[128 = 0]
0: [134 108 133 128 153 158 135 117 133 145 131  93 148 112 107 129 140 117
 121 116 230 135 114 121 131 138 117 121 134  96 104 117 202 145 144 136
 102 131  82  85  98  43 103 118 137 127  99  95 107 140 128 132 134 137
 135  99]
1: [255 131 107  87 136  90  80 121 144 121 151 161 149 106 101 140 109  94
 118  94  85 111 152 107 127  90 103 133 123 153 169 146  71 122 123 127
 162 105 132 127 151 113 144 166 145 108  63 161 131 104 149 174 175 141
 106 132]
2: [207 111  96 146 255 142 140 148 140  94 108 120  97 125 119 137 113 114
 103 108 122 137 104 150 149 137 132 122 118  83 138 142 192 158 136 139
  80 105 145 114 124  37 112 147 144 150  83 122 113 119 104 104 129 138
 133 119]
3: [216 111 106 117 107 139 147 113 147 149 131 167 120 135 134 139 115 140
 114 108  58 122 126 147  93 157 132 139 127 105 107 123  87 145 152 142
 171 151  73 145 144 129 148 154 111 146   1 124 131 132 154  62 128 141
 142  99]
4: [128 149 155 146 174 137 108 124 137 130 127 135 138 138 129 108 143  76
 137 163 255 121 135 124 162 118 138 118 123 125 152 151 186 110 107 107
  90 106 146  90 101  79 132 112 157 114 160 146 118 138 129 156 130 147
 116 115]  0 2 1
5: [240 119 150  89 216 131  78 143 141 142 127 124 152 115  79 139 130  83
 117  82 156 113 127 126 120 105  97 134 138 141 167 132 107 113  81 106
 147 144 144 120 135 101 109  87 138 134  64 156 130  85 131 152 136 123
  95 127]  1 2 4
6: [123 105 108 139   1 123  55 131 137 158 134 141 141 138 118 139 162 183
 136 114 166 144 127 136 127 129 108 125 191 145 113  98  81 157 170 190
 140 148  83 159 154 122 108 187 120 142 102 103 132 123 168 125 150 134
 140 147]  3 0 1
7: [153 123  89  93 192 115 189 132 155 103 112 128 148 128 121 150  77 127
 131  93   1 149 131 141 131 149 134 127 101 178 152 113 128 129 109 134
 138 110  85 128 146 175 124  56  98 105  69 162 136 131 147 131 126 108
  90  97]  3 1 5
8: [ 68 132 137 152 104 117 175 149 120 150 162 127 128 145 135 147 120 146
  77 130 123 145 163 129 130 173 135 134  73 217  62 120 106 138 145 122
 114 122  96 164 151 131 128 176 107 140 125 117 126 151 134 112 120 163
 139 154]  6 3 0
9: [105 128  89  85 156 150 199 124 145 155 121 123 150  95 167 133  79  78
 137  96  82 128 108 133 123 148 105 109 124 202 135 119 127 142  96  89
 169  80  71 143 158 142 135 107 109 128 105 153 162  98 148 145 174 127
  98 117]  7 8 1
10: [ 17 102 103 137   1 138 137 102 134 144 150  93 163 114 150 131 148 150
 127 145 164 111 138 116 131 136 123 117 157 175  82 137  84 119 172 130
 147 106  95 134 146 175 137 131 100 120 173 105 142 133 154 125 169 154
 161 151]  6 8 9
11: [195 128 148 112 246 151 117  95 137 125  99 121 120 127 104 111 126  93
 113 111  64 129  83 129 152 165 116 142  84 119 112 112 150 110 115 133
 115 112 107 116 126  73 133  81 117 143 112 123 146 142 123 160 129 102
 146  89]  2 5 7
12: [231 133  97  94 151 104 125 154 150 109 146 169 126 108 125 149 109  92
 108 108  79 118 132 144 133 118 120 130 143 160 166 136  90 114 105 110
 158 107 118 166 148 105 148 153 109 126  33 142 120  91 152 155 175 160
  69 125]  1 5 3
13: [ 45 118 103 137   1 132 133 103 129 158 156 111 172 119 149 143 152 128
 139 150 196 105 132 123 123 116 127 129 171 167  93 144  99 146 153 113
 132 130 120 159 136 172 145 167 128 112 175 117 139 114 144 109 161 156
  99 146]  10 6 8
14: [ 48 120 122 148 123 104 141 115 129 125 125 133 143 129 124 143 135 159
 125 114  99 147 156 134 139 183 142 108 115 142  76 128 131 139 171 137
  98 126  35 157 153 155 155 136 132 129  95 100 114 167 118  76 108 151
 189 130]  8 10 3
15: [197 151 128 113 202 104 161 149 129 113 141 133  87 136 133 132  79 137
 124 110  17 138 155 131 114 129 132 124  96 170 191 125  69 136 110 118
 165 140 160 132 146 133 148 144  97 115  57 139 131 120 111 118  91 116
 118 103]  7 12 1
16: [ 39 128 129 160  48 125 117 107 114 162 155 154 129 124 145 148 160 127
 110 148 236 121 177 134 165 143 159 140 131 133  69 123 134 157 126 124
 119 155  97 155 149 146 154 127 118 112 164 118 138 178 134 124 125 182
 167 132]  13 10 8
17: [130 161 103 109  73  90  77 120 129 138 123 111 129 116 144 143 127 154
 111 153 165 134 143 128 157  95 125 123 146 185 142 154  86 115 150 122
 140 152 143 139 168 102 119 172 150 108 127 129 133 143 157 191 133 135
  88 129]  6 13 1
18: [146 112 109 132 175 137 179 129 152 110 115  95 115 132 128 128 113 127
 141 117 255 104 116  93 171 114 115 122 139 110 147 163 174 121 114 139
  64 118 141 139 124  52 109 114 138 106 157 110 113 120 139 145 148 145
 121 125]  4 0 2
19: [231 101 123 140 149 133 107 136 115 136 119 162 125 145 107 134 144 163
 126 116 170 132  98 135  88  99 108 116 145  17 113 109 144 124 162 172
  99 120  76 135 127  59 123 181 119 141  54  96 112 106 143 112 150 121
 160 107]  0 2 3
20: [ 87 138 161  83 165 129 152 132 127 133 136 110 183 114 126 118  86 133
 100  86  29 114 142 128 168 132 139 140 139 180 135 116  80 123 103 119
 115 125 119 118 159 214 119  34 107 133  96 148 136 137 137 125 119  91
 133 131]  7 9 15
21: [101 117 118 138 255 141 187 158 140 138 147 159 138 116 138 156 128 101
 121 115 183 136 180 140 154 144 154 123 111  77 102 116 169 132 142 131
 101 114 114 134 104 117 118 125 151 145  90 121 116 143 127  62 116 129
 176 131]  2 0 14
22: [119 117  94 123  21 120  97 141 138 154 128 154 120 116 124 107 161 156
 136 101 140 109 109 131 125 140 104 104 176 106  81 128 120 164 171 156
 122 130  63 156 149 117 114 176 136 136 120 104 116 125 151 124 153 134
 130 139]  6 13 10
23: [151  98 166 157 102 158  66 108 140 137 108 156 149 148  91 112 146 110
  95 125 116 129 133 132 195 114 137 121 163 110 140 158 109 111 103 109
  93 159 184  66 109 120 121 109 154 132 133 129 149 116 165 178 136 166
 121 142]  4 17 5
24: [ 80 102 132 136  74 155  96 140 162 139 142 123 166 114 133 142 187 101
 149 144 255 117 132 128 151 115 135 122 163 114 108 179 174 158 102 116
 100 143 137  89  94 100 125  85 147 148 167 104 109 123 165 148 124 169
 152 119]  4 0 16
25: [141 131  87 112   1 134 121 168 130 145 166 144 108 129 133 126 177 159
 137 125 195 129 116 123 100 112 126 124 161 130 141 126  73 132 180 136
 160 150 108 128 143 129 120 175 128 102 105 124 144  99 165  98 146 142
 111 112]  6 22 13
26: [125 120 124 110  82 111 117 114 138 113 147  97 146  70 140 125 108 118
 136 151 232 114  95 127 158 143 122 109 102 161 148 150 111 112 105 107
 114 158 127 102 159  70 120 115 131  86 151 152 110 110 135 181 158 150
 125  91]  17 4 18
27: [188 144 105 133 255 139 181 132 125 122  97 100 106 122 134 143  84  95
 121 110 137 135  80 148 134 161 140 142  75 115 135 117 163 121 126 143
 101  95 142  90 105  53  93  78 106 137 106 109 132 141 131 145 108 121
 146  87]  11 2 0
28: [ 95 155 116 120 206 148 168 111 151 110 124 101 162 107 155 150  68 107
 115 132  87 113 146 127 184 132 155 127 109 196 113 143 156  96 116  93
  88 114 174 112  95 166 131  47 138 105 103 145 140 126 130 148  80 133
 103 149]  20 7 9
29: [201 131 160 128 218 150 165 129 131 114  71  94 119 124 137 118  97 113
 103 119  24 121 112 111 133 157 115 117  95 192 139  97 129  98 116 116
 140  95 136 118 119 108 165  99 102 129 111 130 143 118  99 161  97 122
 125 103]  11 15 7
30: [170 104 120 147 217 124 160 113 130 172 143 161 138 131 142 134 147  90
  94 102 236 106 129 103  94 170 120 132 117 122  82 158 126 142 109 139
 142 108  63 182 152  67 139 167 151 139  73  96 147 118 141 106 156 140
 188 121]  21 0 19
31: [ 44 120 124 152  73 147 128 119 145 163 147 156 148 155 169 125 168 154
 115 132 135 106 184 141 112 124 155 112 175 151 106 155 118 140 144 101
 150 133 147 175 147 204 139 152 119 121 163 124 136 143 126 107 147 153
 127 156]  13 10 16
32: [193 137 115 115  97 149 172 138 103 115 126 128 121 133 125 138 110 165
 155 127   6 129 133 138  98 135 153 116  99 135 161 120  92 111 128 115
 166 161 131 140 155 162 122  71 106 109  71 129 106 100 104  99  94 112
  99 113]  15 7 3
33: [ 72 154 107 107 134 128 201 129 153 124 144 110 156 122 195 138  70 107
 117 123  69 149 127 113 131 144 148 131 107 217 133 146 103 112 140 110
 158  96 108 134 152 185 141  84 105 134 113 152 146 144 123 123 145 126
 119 113]  9 20 7
34: [176 124 135 160 124 136 170 109 113 162 140 128 122 150 153 170 149 110
 118 136  93 113 135 131 110 156 130 144  60 156 117 117  71 118 110 102
 169 141  43 129 130 132 154 158 108 150  62 114 170 145 129  86 134 132
 169 114]  3 8 14
35: [ 93  83 138 122  72 165 140 104 145 168 175 130 152 111 118 145 194  81
 113  98 255 105 124 145 132 164 136 113 142  93  95 128 181 148 111 106
 146 118  48 104 123  93 123 145 159 130 109 100 135 130 142  99 164 164
 163 132]  0 24 16
36: [147 110 120 148 221 133 168 106 135 149 136 155 104 168 129 126 169  95
 132  97 154 144 142 139  69 114  99 140 108 100 110 129 135 118 100 126
 165 118 111 161 117  90 165 155 114 176  62 103 142 119 148  67 140 125
 163 125]  30 21 34
37: [173 107 130 139 255 155 136 108 145 129  95 134 134 103 133 120  92 109
 108 128 124 103 115 126 148 150 103 143 105 170 107 141 155 155 125 142
 109  76  68 140  95  47 135 147 162 174  82 132 140 158 157 169 161 169
 166 121]  11 2 27
38: [255 108 153 136 255 169 139 108 162 124 115 150 153 154  81 142  88  57
  74  71  86 124 139 130 125 111 159 119 131  88 147 125 165  96 104 119
 118 113 128 152 102  53 147 150 147 143  26 114 124 119 133 129 123 119
 148 100]  2 11 5
39: [175 138 168 159 234 138 145 118 144 133 118 152  76 181 114 121 151 115
 125 116  87 126 144 133 112 102 121 135 126  47  99 128 149 131 140 136
 129 124 112 145 118 133 163 149 117 174  92 132 113 117 132  76 111 138
 185 137]  36 21 2
40: [103 155  86 106  54 109 126 129 129 131 144  88 172 115 181 134 101 158
  92 137 120 114 138 140 160 149 169 120 104 253 142 138  87 133 164 154
 116 142 125 128 178 148 136 149 100 103 124 161 146 139 130 172 128 127
 102 135]  17 33 8
41: [214 151 101 127 230 119 143 128 134  89 116 150  95 111 152 122  79 140
 138 118   1 111 129 149 108 120 102  92 103 160 205 101  89  86 117 117
 183  99 159 143 155 118 149 140 123 147  79 135 129 121 100 147 140 125
  87 129]  15 29 12
42: [167 112 124 121 109 145  93 146 144 105 138 103 137  98  93 127 105 105
 128 142 177 100 100 137 147 161 124 124 108 150 123 159 131 109 119 139
 105 140 133  69 127  35  95 119 128  99 150 121 119 142 143 181 127 112
 114  76]  26 0 4
43: [ 46 111 148 159  16 155 120 138 130 157 137 133 164 140 137 119 139 125
 114 156 172 115 189 127 141 122 170 112 191 144  87 165  99 134 154 128
  90 127 142 183 121 196 151 190 149 121 134 108 157 125 153  95 156 162
 141 177]  31 13 10
44: [ 39 140 126 173  78 120  95 101 123 136 131 126 133 130 135 116 150  95
 103 127 208 123 114 139 130 138 129 115 177 159  78 140 134 148 201 125
  96 127 110 143 117  94 139 193 125 129 171 102 148 164 161 136 163 172
 175 142]  16 13 10
45: [214 123 159 120 255 136 113 130 125  93  94 128 117 143 104 136 110 102
 120  86  60 136 131 118 150 148 122 125  67 121 139 107 145 132  86 154
 114 105 107 107  75 155 128  49 137 154 106 131 128 143 100 141 105 141
 146 138]  11 29 27
46: [191 129 123  89 106 153 114 136 118 134 142 140 134 137  94 103 111 116
 107  87  22 108 110 124  92 153 107 144 124 160 130 120  80 110 125 111
 185 105  60 131 116 123 139 113  96 160  80 150 173 148 150 124 153 118
 118 105]  3 34 12
47: [204 131 136 103 100 122 129 196 143 140 116 131 118 141 128 111 113 156
  90  94   1 147  98 130 101 124 110 112 125 177  98 117  95  98 126 107
 200  97 102 131 155 169 142 115 125 129  53 126 160 144 130 128 132 150
 108 105]  46 32 3
48: [239 151 144 147 247 118 115 133 121 108  92 135 104 125 125 117  67 121
 146 108   1 112 143 127  93 141 137 137 109 158 170 148 104 116 112 111
 187 108 164 165 123  96 166 136 107 137  45 134 137 112 104 135 133 123
  83 130]  41 15 29
49: [152 119 135 104 111 133  85 125 140 106 113  76 150 123  94 124 127 121
 113 154 183 120 112 124 176 125 122 103 112 150 121 125 128 118 138 133
  92 146 107  92 125  80  69 103 128  99 155 117 111 144 135 180 112 131
 142  95]  42 26 0
50: [ 51 139 129  98 107 137 126 106 140 114 128  92 191 135 127 154 110 105
 107 113  61 135 130 121 164 137 156 126 125 215 115 111  94  94  84 112
 149 126 102 129 147 193 153  28 130 138 122 156 151 160 133 151 116 137
 146 110]  20 33 28
51: [144 124 125 134 140 137 187 127 130 141 143 153 122 172 157 138 111 115
 106 114  82 135 156 148 103 135 166 102 121 147 136 139  84 115 126 108
 149 154 195 181 159 191 141 152 127 133  53 125 138 113 130  76 121 155
 123 159]  15 32 3
52: [147 140 112 115  41 114 108 122 145 149 162 114 152 130  95 134 136 113
 116 115 163 100 131 134 164 121 137 124 164 141 178 163  46  93 112  93
 152 148 137 121 170 123 140 109 116 102  85 145 161 105 147 153 159 145
  99 110]  17 25 26
53: [ 71 131 119 143  71 106 109 134 159 143 118 124 154 152 127 152 159 123
  79 129 197 128 141 140 149 116 164 134 202 172 120 152 120 130 159 120
 105 119 157 161 127 157 151 152 156 112 127 114 129 151 168 133 151 169
 155 152]  43 44 31
54: [166 128 134 119  83  98  53 146 153  73 108 148 158 126 111 139 111 154
  88 125  48 112 152 104 191 134 124 144 149 227 124 146  62 122 147 142
 147 127 178 135 166 150 135 165 129 122 115 172 133 143 142 168 143 155
  98 144]  17 40 1
55: [ 69 101 156 152  51 134  99 108 110 169 150 149 148 159 112 109 187 108
 123 148 242 124 112 122 127 105 137 133 157 118  81 142 101 124 129 109
 141 122 128 130 114 100 136 191 142 146 141  99 127 169 160 120 132 179
 149 137]  44 16 53
56: [145  96 134 161 186 171 149 156 153 162  95 151 138 151 106 118 157  92
 125 109 104 130 140 157 105 108  96 113 173 113 112 138 158 115 136 127
 129 117 114 133  90 133 138 134 155 147 111 101 143 107 155 113 152 139
 114  96]  36 39 21
57: [181 129 119 123 255 129 174 120 115 110 123 106 103 133  99 129  95 110
 145 131 151 136 131 141 116 153 140 106  81  80 156 125 179 118 144 147
  88 123 115 111 110  62 109 100 132 124 127 107 111 140 110 102 117  96
 137 120]  27 2 11
58: [112 128 120 170 255 123 171 153 153 143 100 146 140 149 130 131 133 125
  98 112 170 156 176 120 118 148 142 126 116  90 115 132 169 133 128 128
  99 110 117 191 116 140 159 173 120 166  92 100 147 139 121  38 104 127
 166 132]  21 36 39
59: [188 127 113  88 255 140 120 117 157 109  96 122 130 107 126 117  89 122
 109 102  64 123 146 135 138 132 126 134 137 121 150 115 204 132 104 104
 123 103 153 134 114 152 112  74 146 134 136 157 144 116 115 155 143 115
 108 132]  45 11 29
60: [190 130 107  94 125 108  90 132 169 123 139 121 149 111  97 149 117  85
 107 106 106 139  97 118 131 162 105 125  84 201 137 122  82 110  93 140
 152 133  70 110 138  83  95 112 115 143  46 147 138 140 149 187 149 150
 120  55]  46 12 1
61: [ 72 134 132 148 122 127 140 129 124 140 161 124 148 136 104 133 165 122
 118 138 255 138 164 112 165 135 173 114 151 110  99 152 164 159 148 142
  84 161 124 160 128 121 125  93 144 116 146 120 134 158 157 127  96 134
 135 157]  16 24 53
62: [119 120 125 118 255 135 215 125 130 137 132 110 138 120 123 119 135  64
 122 152 239 133 129 121 109 151 120 130 106  86 129 147 183 125 114 103
  87  87  87 135  93  93 127 125 137 163 117 116 142  90 127  89 130 129
 174 136]  21 57 58
63: [183 112 129 112 240 129 100 123 154 108 115 113 116  87 140 115 121  92
 103 120  67  96 106 118 133 156  91 120 125 178 160 129  80  96 117  98
 160 101 121 120  94  98 132 115  97 168 126 146 151 104  95 161 141 102
 128  87]  29 11 41
64: [127 150 157 122  62 117 102 149 116 116 118 157 130 133 138 153 116 178
  87 113  13 125 150 114 141 115 113 131 113 193 144 131  71 112 129  94
 165 111 156 165 160 226 167 168 102 123 120 144 163 149 132 128 131 138
 133 147]  54 47 51
65: [126  99 134 150 230 135 154 121 107 132 114  83 125 119 122 111 110 126
 136 127 116 167 107 113 129 147 120 119  95  79 108  96 206 125 152 146
  88 106 111 101  95  81 135 113 125 149 163 117 117 140 107  97  68  91
 177  95]  57 27 11
66: [187 140 131 107 218 178 154 146 132 106 125 151 150 142  88 120  96 119
 132 111  14 131 118 125 126 123 151 124 122 140 168 115 113 122  99 119
 139 141 133 110 136 168 143  19 146 136  59 132 131  86 117 118 112  98
 118 118]  7 32 45
67: [165 146 145 152 254 167 206 123 119  73 101  66 146 139 100 132  80 112
 126 110 114 151 114 115 128 138 143 129  63 130 112 115 123 106 135 116
 126 128 184  94 112  94 126  73 119 128 116 129 123 138 132 137 100 131
 136 113]  27 57 29
68: [212 116 152 164 225 137 119 100 120 133 112 161 104 148  98 115 147 101
 128 106 164 112 137 156  78  85 103 133 152  77 154 146 136 108 114 147
 116 122 138 124  76  55 138 131 139 157  94 132 130  98 130 102 132 166
 148 126]  36 39 56
69: [154 154 149 132  94 105 118 137 139 122 149 155 146 146 109 146 132 131
 113 120  98 108 185 118 134 117 148 143 134 186 157 143  58 107  93 112
 105 144 170 149 164 152 127 112 128 119 105 144 132 135 132 165 115 135
 120 133]  52 54 17
70: [239 135 118 105 202 137 108 130 136  98 139 126 136 106  94 123 143 104
 120  89 131  99 139 121 135 116 112 110 141 120 186 140 102 106  83 110
 157 124 146 110 135  76  99  90 146 127  71 156 160 104 139 174 127 149
  97 105]  5 1 12
71: [179 130 118 114 255 140 161 139 158  91 133 140 128 104 146 146  78 108
 111 103  54 135 127 124 194 140 103 126  94 166 138 135 167 103  85 135
 114  97 119 134 124 146 123  68 143 150 114 171 140 124 119 152 131 123
  92 124]  59 45 7
72: [143 145 153 139 179 110 137 135 127 120 120 165 132 128 129 139 136 130
 119 119  80  95 169 121 158 117 144 102 125 179 161 126  42 103  95 102
 162 152 182 104 150 177 153 114  91 122  97 140 127 138 124 124 111 148
 105 123]  69 15 51
73: [120 119 119 143 218 146 153 127 139 136 104 159  98 149 142 124 122 143
 126 128  65 157 155 136  82 159 102 142 123 103  83  81 127 155 177 135
 112 107  87 175 109 128 130 187 138 152  74 118 132 118 112  86 140 133
 168 153]  39 58 36
74: [ 83 136 117  98 118 154 129 124 147 126 136 115 174 143 138 130 127 120
 107 117  50 134 145 114 164 164 144 135 110 196 122  99  99 130  89 134
 130 135  86 126 139 199 110  22 132 160 126 169 115 160 108 128 103 134
 133 102]  50 20 33
75: [ 75 126 149 190 158 118 102  92 119 158 119 128 113 141 145 142 151  99
 112 160 250 120 152 113 161 130 137 120 161 138 100 165 145  95 157 113
  88 116 158 112 119  60 168 209 128 155 179 123 116 181 146 142 131 177
 179 162]  44 55 4
76: [ 93 147 134 137  28 118 122 129 125 146 173 118 145 144 139 142 121 126
 134 132 126 124 131 121 134 128 145 120  65 192  82 124  76  98 128 131
 161 151  86 100 139 152 142 148 101 154 138 109 127 159 119 110 125 167
 159 124]  8 10 34
77: [170 118  82  96 117 126 163 159 155 137 155 134 151 144 114 132  95 131
  98  68  45 141 122 127 130 150 165 108 131 158 163 108  91 130 104 116
 154 153  42 156 160 192 125  62 136 135  36 119 130  82 124  88 132  95
 110  78]  7 32 66
78: [102 117 167 154  95 165  47 157  97 141 140 142 141 135  96 111 169 124
 145 140 163 147 146 114 160 116 127 117 173  92 124 148 138 123 107 117
 100 162 210  74  86 141 123 106 147 138 195 124 140 130 144 173 125 130
 141 141]  23 24 4
79: [144 143 135 135 161 131  74 108 139 115  97  87 133 124 123 116 134 110
 122 161 188  94  80 121 150 113  95 131 128 165  90 146 154 121 137 161
  98  96 134 111 107  31 120 162 147 141 155 138 132 148 151 204 144 136
 158 133]  49 42 4
80: [150 133 109 161 218 158 199 114 130 125 133 167 115 145 109 126 121 105
 109 103 140 133 167 148 120 129 154 140 120  90 141 138 157 142 145 130
 100 102 103 175 138 164 137 129 134 141  83  91 137 108 155  73 101 137
 149 142]  58 21 39
81: [153 109 151 152 215 173 160 108 169 112  86 108 160 116 110 106 109 124
 101 101  86 122 105 148 125 111 146 137 141 123 104 123 182 120 162 122
 108  82 154 111  84 122 123  93 116 123 101 129 121 100 162 126 131 138
 129 129]  56 59 67
82: [132 126 148 101  87 119 125 152 136 101 130  92 175 129 122 135 127 177
 125 110  47 164 142 109 165 131 145 118 124 146 146 142 119 109 164 130
 115 163 189  99 140 164 118  61 120  84 113 160 128 132 134 157 115 128
 128 153]  69 20 32
83: [192 133 104  91 173 119 146 120 160  99  94  94 145 117 121 136  92 162
 139  92  26 131 113 142 123 166  97 112 120 153 150 129 100 119 138 127
 127 124 110 137 138 178 110  84 111 108  93 144 131 101 114 115 129  92
 112 101]  7 32 66
84: [ 50 142 131 133 164 126 172 132 133 103 136 103 126  86 167 127 113  99
 152 149 102 125 126 103 177 132 155 138  93 188 149 134 135 113 124 128
 108 126 175 117 158 175 135  62 125 101 185 160 137 139 114 149  83 112
 134 124]  28 33 50
